In the rows, 128 means zero.
Each row of numbers stands for one element and depends on some of the facts below. Use the named rows to name the rest.

Known rows:
klevim: [131 133 131 136 123 124 114 137 141  92 128 122 105 120 117 109 151 127
 138 128 136 127 150 158 125 127 138 129 110 139 128 125 137 131 106 127
 122 133 132 140 125 124 128 141 118 106 115 127 147]
flogrofan: [126 128 137 122 130 129 138 127 124 124 139 119 126 127 127 147 127 132
 124 128 120 128 115 111 130 134 123 134 131 124 129 128 124 122 134 118
 130 131 118 131 117 113 139 125 120 115 132 133 128]
vebos: [120 143 144 146 125 142 121 155 126 147  75 142 123  98 124 156 127 139
 125 101 102 141  67 118 136 144 116 138 149 131 132 128 129 122 139 131
 129 108 130 142 165 140 149 136 116 107 121 137 113]
mugrik: [125 119 140 124 133 126 135 128 133 119 130 122 126 134 125 139 118 133
 120 128 131 130 127 126 129 134 134 132 132 127 126 131 128 116 140 127
 123 124 123 125 133 133 147 123 126 127 136 126 125]
pugratur: [129 133 131 140 122 132 141 148 128 163  88 140 134 105 127 161 123 146
 136 100 111 133  82 125 138 134 118 151 165 123 123 128 124 119 145 133
 135 115 131 135 158 138 132 135 131 127 126 127 115]
pladri: [147 131 123 124 125 121 140 120 127  45 117 144 114 143 119 140 153 140
 150 137 139 131 177 138 118 113 145 180  99 130 118 142 130 114 124 137
 123 136 130 140 110 135 156 128 126 114 113 147 133]
noklestu: [119 135 139 135 132 135 108 135 120 135 120 134 127 122 135 121 120 133
 131 130 128 132 101 125 128 132 117 107 124 136 132 130 129 130 126 132
 127 124 126 128 138 133 133 125 126 132 126 135 123]
zusi: [ 87 144 175 121  80 137 161  61 106 245 195 141 158 105 132 112 139 154
  90 112 164 123 122  81 169 126 122  70 150 134 132 112 164 158 154 142
 140 113 126 111 140 150 106 117 118 151 132 128 139]
kliba: [124 126 126 127 137 130 135 134 117 132 125 129 129 126 129 138 125 124
 112 119 126 118 113 118 131 132 129 128 138 131 131 126 120 123 125 128
 123 129 124 126 123 114 139 125 128 120 130 129 119]
plubrus: [119 134 141 136 133 136 112 138 120 136 120 133 125 121 134 123 122 133
 133 131 124 133 101 128 128 133 116 110 125 139 129 129 127 131 123 132
 126 124 127 128 140 128 130 125 123 133 127 134 124]
skudobri: [128 130 135 133 121 128 129 130 131 143 128 132 132 120 130 128 131 135
 136 120 132 129 114 136 132 127 120 124 139 130 125 128 131 133 130 131
 132 128 129 128 133 133 121 132 128 132 127 128 127]
setroklu: [132 131 131 130 132 119 112 132 137  91 135 119 106 130 124 102 146 129
 150 140 136 126 150 161 121 122 136 121 107 139 127 127 130 134 104 126
 120 136 131 133 120 124 122 133 125 121 121 126 146]
nepusta: [131 123 116 127 124 122 144 138 148 152 145 112 133 122 124 142 122 121
 110 127 109 124 136 119 126 141 125 143 163 111 130 119 126 124 137 105
 131 131 121 124 107 104 127 135 126 107 132 123 140]
gredim: [135 128 129 129 130 121 111 129 137 103 139 122 114 132 127 107 143 122
 146 136 135 127 143 156 120 123 128 118 110 136 129 128 132 134 107 125
 125 139 131 132 115 123 116 135 125 126 121 125 141]
legun: [152 104  90  99 155 125 106 125 127 108 116 119 127 154 136 126 126  90
 128 122 135 122 121 124 117 117 128 118  93 115 135 132  98 137 115 117
 130 146 139 133 123 117 102 118 136 154 135 108  91]
bropus: [129 123 132 122 137 120 116 124 138  77 144 116 106 141 119 114 130 118
 131 138 134 126 167 143 114 130 142 131 104 134 130 133 132 118 111 120
 118 135 125 129 113 125 146 128 122 112 127 130 144]
morobru: [129 129 132 132 125 129 127 129 130 141 128 133 130 120 128 129 130 137
 135 122 128 128 118 135 131 127 121 124 138 129 126 127 130 131 129 130
 132 128 129 129 134 130 120 130 130 135 125 128 128]
skale: [129 124 106 131 121 119 127 127 159 110 146 114 125 131 113 105 125 110
 113 138 120 126 185 142 118 135 148 137 134 117 131 120 141 129 125 113
 126 127 131 123 114 125 128 140 127 110 129 120 155]

How the elements are related:
ρ: is of sort; Ξ: refers to; η: sits directly inside; τ: uses
dravir: ρ b; Ξ driga; η debeges
zugo: ρ b; Ξ driga; η driga
bukan: ρ a; η natror
grofis: ρ a; η skuna; τ losem
gaken: ρ b; η driga
klosi: ρ d; η bedoklis
zepu: ρ a; Ξ mipun; η fabreskal; τ rudru
trozen: ρ a; η bigrosu; τ rudru
bapuver: ρ d; Ξ dunon; η tragi
dunon: ρ b; η mogri
vobel: ρ a; η natror; τ tudu
flisa: ρ b; η vebos
stabu: ρ b; Ξ zozari; η somak; τ somak
reflu: ρ a; η tragi
nevir: ρ b; Ξ trastol; η debeges; τ mube
drunebrok: ρ c; η debeges
brafek: ρ d; Ξ zepu; η tregragro
grese: ρ c; η rudru; τ rubre
dugum: ρ a; η rubre; τ rubre
stelil: ρ b; Ξ kasos; η tobil
fladroru: ρ a; η noklestu; τ fedri
gotir: ρ c; Ξ nidram; η tragi; τ zusi
kalam: ρ a; η bigrosu; τ rubre
zozari: ρ b; Ξ mube; η noklestu; τ drubre
gredim: ρ a; Ξ nidram; η nogris
brolastis: ρ a; Ξ rubre; η vebos; τ tobil
tipor: ρ a; η natror; τ setroklu
tiba: ρ c; Ξ debeges; η fabreskal
pladri: ρ b; Ξ pugratur; η mogri
meplaros: ρ b; η tregragro
kasos: ρ a; η rubre
delo: ρ b; η tudu
susto: ρ a; η nogris
popim: ρ b; η trastol
ganes: ρ b; η vebos
klefir: ρ a; η bedoklis; τ rubre
vikipi: ρ b; η fedri
megural: ρ b; η rudru
trofli: ρ d; η drubre
veflir: ρ b; η drubre; τ tudu
levove: ρ c; Ξ trastol; η fedri
deklu: ρ c; Ξ drokan; η rudru; τ kasos
fustol: ρ b; η tobil
domon: ρ b; Ξ zusi; η bedoklis
tridrel: ρ c; η bedoklis
setroklu: ρ a; Ξ sazal; η debeges; τ tudu
gugok: ρ d; η tregragro
navi: ρ a; Ξ vefik; η tudu; τ somak
dristas: ρ b; Ξ vebos; η somak
sifle: ρ c; η tudu
grival: ρ d; η bigrosu; τ sidrel
flever: ρ a; η tragi
nepusta: ρ d; η tragi; τ tobil
mepi: ρ c; Ξ nogris; η mogri; τ ganes
drokan: ρ a; Ξ dunon; η fedri
gredroplel: ρ d; Ξ tragi; η plubrus; τ zusi
sarom: ρ a; Ξ sazal; η mogri; τ sidrel
dugem: ρ d; Ξ sazal; η rubre
niska: ρ a; Ξ grutidrul; η bigrosu
gruplin: ρ b; Ξ mogri; η rudru
legun: ρ c; Ξ delo; η rudru
losem: ρ a; η skuna; τ tobil
zusi: ρ a; η drubre
vosam: ρ b; η natror
musten: ρ a; Ξ dristas; η tudu
kluzo: ρ a; Ξ skuna; η somak; τ sazal
florum: ρ c; η stabul
pedral: ρ a; Ξ dunon; η skuna
traflor: ρ a; η plubrus
klapa: ρ a; η rubre
nidram: ρ a; η bedoklis
skudobri: ρ a; η drubre
sibon: ρ b; Ξ grutidrul; η rudru; τ trastol
bribro: ρ b; η noklestu; τ driga
tropam: ρ c; Ξ rubre; η rudru
zigukam: ρ a; η drubre
voren: ρ b; Ξ grutidrul; η driga; τ fedri
klevim: ρ a; Ξ skuna; η driga
zubral: ρ a; η rudru; τ delo
studrokle: ρ a; η rudru
kliba: ρ c; η plubrus; τ drokan
sazal: ρ d; Ξ driga; η trastol
flinor: ρ d; Ξ nidram; η tobil
tropale: ρ b; η driga
traplis: ρ a; η fedri
grutidrul: ρ b; η driga; τ drubre
gruflo: ρ c; Ξ drubre; η bedoklis; τ tregragro
delinor: ρ d; η tudu; τ sazal
mono: ρ c; Ξ grutidrul; η rubre
metrini: ρ a; Ξ driga; η tragi
rabok: ρ c; η trastol; τ sazal
dunun: ρ b; Ξ driga; η tobil
griba: ρ c; Ξ zepu; η rubre; τ pugratur
flogrofan: ρ d; η fedri; τ tobil
mube: ρ a; η natror; τ kasos
skobrul: ρ c; η trastol
loklum: ρ c; η bedoklis
skale: ρ b; Ξ fabreskal; η tragi
mipun: ρ d; Ξ natror; η tobil
mugrik: ρ b; η vebos; τ kasos
denem: ρ b; η noklestu
skavogas: ρ d; η bigrosu
morobru: ρ a; η tregragro
stefe: ρ a; η bigrosu
bimun: ρ b; η mogri
bili: ρ c; Ξ sazal; η tragi
vefik: ρ c; η nogris
paplin: ρ a; Ξ fedri; η bigrosu
skinus: ρ c; η tudu
sidrel: ρ a; η stabul
drutra: ρ a; η mogri
bropus: ρ b; Ξ trastol; η driga; τ drokan
rikol: ρ b; η mogri; τ kasos
pugratur: ρ a; η tregragro; τ rudru
tuka: ρ b; Ξ tudu; η bigrosu
grizom: ρ a; Ξ grutidrul; η mogri

Rows to name:
No name comes twice in this set of rows, the named rows included.
[131 126 113 126 145 121 123 141 122  86 123 116 106 134 126 117 135 119
 126 136 127 118 137 144 122 129 141 127 119 136 132 126 120 119 103 126
 114 134 127 130 111 107 140 130 126 112 126 127 134] : griba
[139 135 112 139 116 147 124 140 133 126  65 144 139 103 147 127 135 142
 132 128 168 136 131  95 126 143 100  89 130 137 124 114 138 140 136 151
 118 114 127 130 165 156 126 133 125 143 125 134 146] : driga
[135 121 140 122 121 123 164 111 116  90 136 140 126 142 125 160 138 155
 135 128 154 124 149 124 133 118 141 170 121 134 115 138 125 110 141 142
 123 130 121 129 117 134 159 117 130 120 128 143 125] : rikol
[125 119 129 113 141 116 119 113 125 107 159 116 113 156 132 105 114 123
 140 148 136 123 169 139 112 122 140 105 109 131 131 135 126 120 115 123
 122 138 124 114 105 126 134 116 136 140 137 128 140] : voren
[136 109 125 107 129 129 126 109 140 118 116 115 133 140 119 133 134 108
 113 105 145 133 132 111 133 127 140 129  97 112 132 130 117 134 141 122
 133 126 140 137 151 148 122 123 123 137 138 108 101] : megural
[136 136 124 133 135 128 146 131 108  40 134 132 116 138 114 139 161 135
 125 144 137 118 144 144 136 112 150 189 100 143 119 134 119 118 112 142
 118 136 124 145 105 109 152 132 124  90 115 138 119] : mepi
[135 111 112  97 147 117 119 106 112 159 167 127 127 159 155 131 102 123
 157 148 122 120 142 111 104 119 103  85 123 120 133 139 116 127 119 110
 133 156 117 106  82 108 114 100 139 171 137 133 131] : gredroplel
[131 132 126 136 123 130 130 138 144  90  95 130 119 120 114 141 134 126
 126 113 113 141 137 126 125 138 140 162 124 122 130 131 133 116 135 123
 126 117 132 141 142 142 153 139 119 106 121 136 129] : dristas
[141 111 124 107 134 125 114 111 152  81 119 106 113 143 113 116 143  97
 118 113 148 133 150 131 127 127 150 128  77 119 134 131 121 132 124 118
 126 130 142 144 142 141 123 129 115 122 130 109 113] : gruplin
[146 102 109  99 154 121 115 126 128  95 129 105 115 150 126 120 136  95
 119 116 151 113 120 135 126 122 139 107  89 125 135 129 100 130 105 119
 122 143 135 136 121 111 114 120 126 132 137 106  98] : deklu
[131 123 102 118 129 117 124 126 143 123 153 119 106 123 123 112 131 100
 120 119 102 111 176 139 113 138 138 111 147 121 142 120 133 122  98 103
 119 142 129 121  83  96 134 132 126 107 121 127 150] : gotir

The same elements again, as new rows of numbers:
Known rows:
stabul: [119 145 107 154  99 110 134  89 139 151 137 123 155 141 123 126 104 126
 128 124 100 157 141 124 145 105 107 129]
vosam: [122 129 130 138 120 120 114 125 133 136 144 120 122 142 125 151 114 113
 105 135 141 145 123 110 127 111 111 140]
vefik: [114 129 138 126 114 128 124 118 125  93 142 125 133 124 154 146 137 119
 126 136 125 172 128 112 130 108 116 129]
deklu: [141  97 121 102 149 103 146 140 147  59 101 100 124 140 160  96 173 122
 184 138 128  26 128 137 116 167 185 138]
rubre: [117 128 100 147  88 103 104  69 111 171 114 116 131 140 137 134 104 140
 125 109  84 147 113 121 121 127  97 120]
griba: [147 106 122 101 145 135 160 156 102 110 110 143 116 118 126 118 160 136
 146 114 114  85 140 137 114 153 199 117]
dugum: [101  98 129 135  85 129  73 115  97 140 111 137 101 125 146 126 132 121
 131 135 115 146 126 124 110 151  90 134]
bimun: [136 133 123 112 102 132  89 130 133 112 141 110 108 143 108 149  93  96
 104 137 137 151 122 129 128  91 118 116]
zigukam: [107 135 137 137 116 131 114 117 132 111 142 130 123 118 140 140 131 116
 116 134 134 153 118 121 138 113 106 128]
denem: [122 131 130 137 120 119 113 124 133 137 145 121 122 142 126 151 113 112
 105 135 141 145 122 109 127 111 111 140]
legun: [153 140 121  98 153 114 160 123 124  81 108 100 155 113 157 132 158 129
 170 117 148  58 102 121 117 141 149 123]
grival: [ 85 101 146 159 116 132 128 133 120 133 138 167 116 120 137 125 155 126
 121 146 129 155 151 116 132 150 104 150]
zozari: [154 108 116 114 148 124 142 159 114 154 111 134 109 139 102 120 135 129
 128 112 129  66 132 136 111 158 183 132]
klosi: [101 131 139 135 117 132 119 115 131 102 140 138 118 116 136 139 134 120
 115 138 135 155 118 123 139 115 100 121]
niska: [146 120 121  95 245 181 195 177 158 187 149 139 134  90 171  23  83 173
 132 103 129 133  76  96  70 158  78 122]
mugrik: [109  89 133 143 113 112  92 142 161 120 140 120  96 167 131 114 120 107
 122 165 125 129 155 126 127 135 131 159]
bapuver: [129 127 126 110 165 123 167 129 117 109 117 145  95 105 120 132 164 145
 112  88 118  69  90 141 129 144 192 100]
susto: [106 135 135 137 116 131 115 116 132 111 141 130 125 119 140 139 130 116
 119 134 134 151 118 120 137 114 106 130]

Name these rows:
No name comes twice in this set of rows, the named rows included.
[158 110 121  79 125 149 121 157 107  87 108 126 109 126 115 110 130 122
 148 123 113 114 143 155 117 131 180  98] : mepi
[141 101 129 103 148 130 159 153 102 110 113 147 107 121 128 120 165 140
 137 107 108  95 135 136 114 157 202 123] : gotir
[120 107 126 141 104 124 106 141 123 144 135 134 119 148 117 134 118 103
 119 146 135 140 152 115 122 132 116 153] : bribro
[137 115 110 112 148 137 167 158 103 129 108 152 106 108 108 113 159 127
 139 108 120  45 135 145 121 157 207 113] : zepu
[190 183 190 120 169 156  95 165 130 183  55  96 192 127  95 165 145 252
 177 189 191 112 172 220 153 153 136  85] : sazal
[107 131 132 133 119 126 124 116 125 104 140 136 110 115 136 144 140 113
 110 119 127 132 110 121 138 116 132 125] : nidram
[152 105 114 112 148 121 148 157 110 147 111 136  98 138  98 124 140 126
 122 105 125  57 129 137 112 158 199 130] : bropus
[156 150 151 110 166 135 135 141 125 132  92 121 135 114 111 144 155 184
 140 125 147  82 118 174 138 145 168  93] : dugem
[149 129 129 116 166 124 147 145 128 154 124 123 112 134 115 141 127 147
 107 106 135  92 104 128 116 136 170 123] : skale
[117 109 121 146 102 131 118 149 117 149 140 142 123 141 112 137 116  98
 122 157 141 133 167 113 123 126 123 150] : veflir
[112 120 122 139  97 119 113 120 125  94 120 122 147 121 144 120 148  86
 167 150 155  90 140 116 128 143  90 156] : zubral
[113 112 137 137 101 134 106 132 121 112 133 148 124 128 122 116 139 103
 132 132 129 156 147 128 136 139 105 152] : grofis
[154 138 121  97 156 112 164 124 122  79 105 103 151 113 155 133 162 128
 170 113 146  50  99 122 116 143 157 121] : tropam
[105 111 132 141 100 136 108 135 120 119 132 145 119 125 130 121 135 105
 133 146 129 145 152 126 132 133 109 142] : fladroru
[124  92 126 119  96 125  68 148 159  95 136 108  82 169 114 111  99  91
 121 167 121 132 154 144 129 114 138 133] : rikol

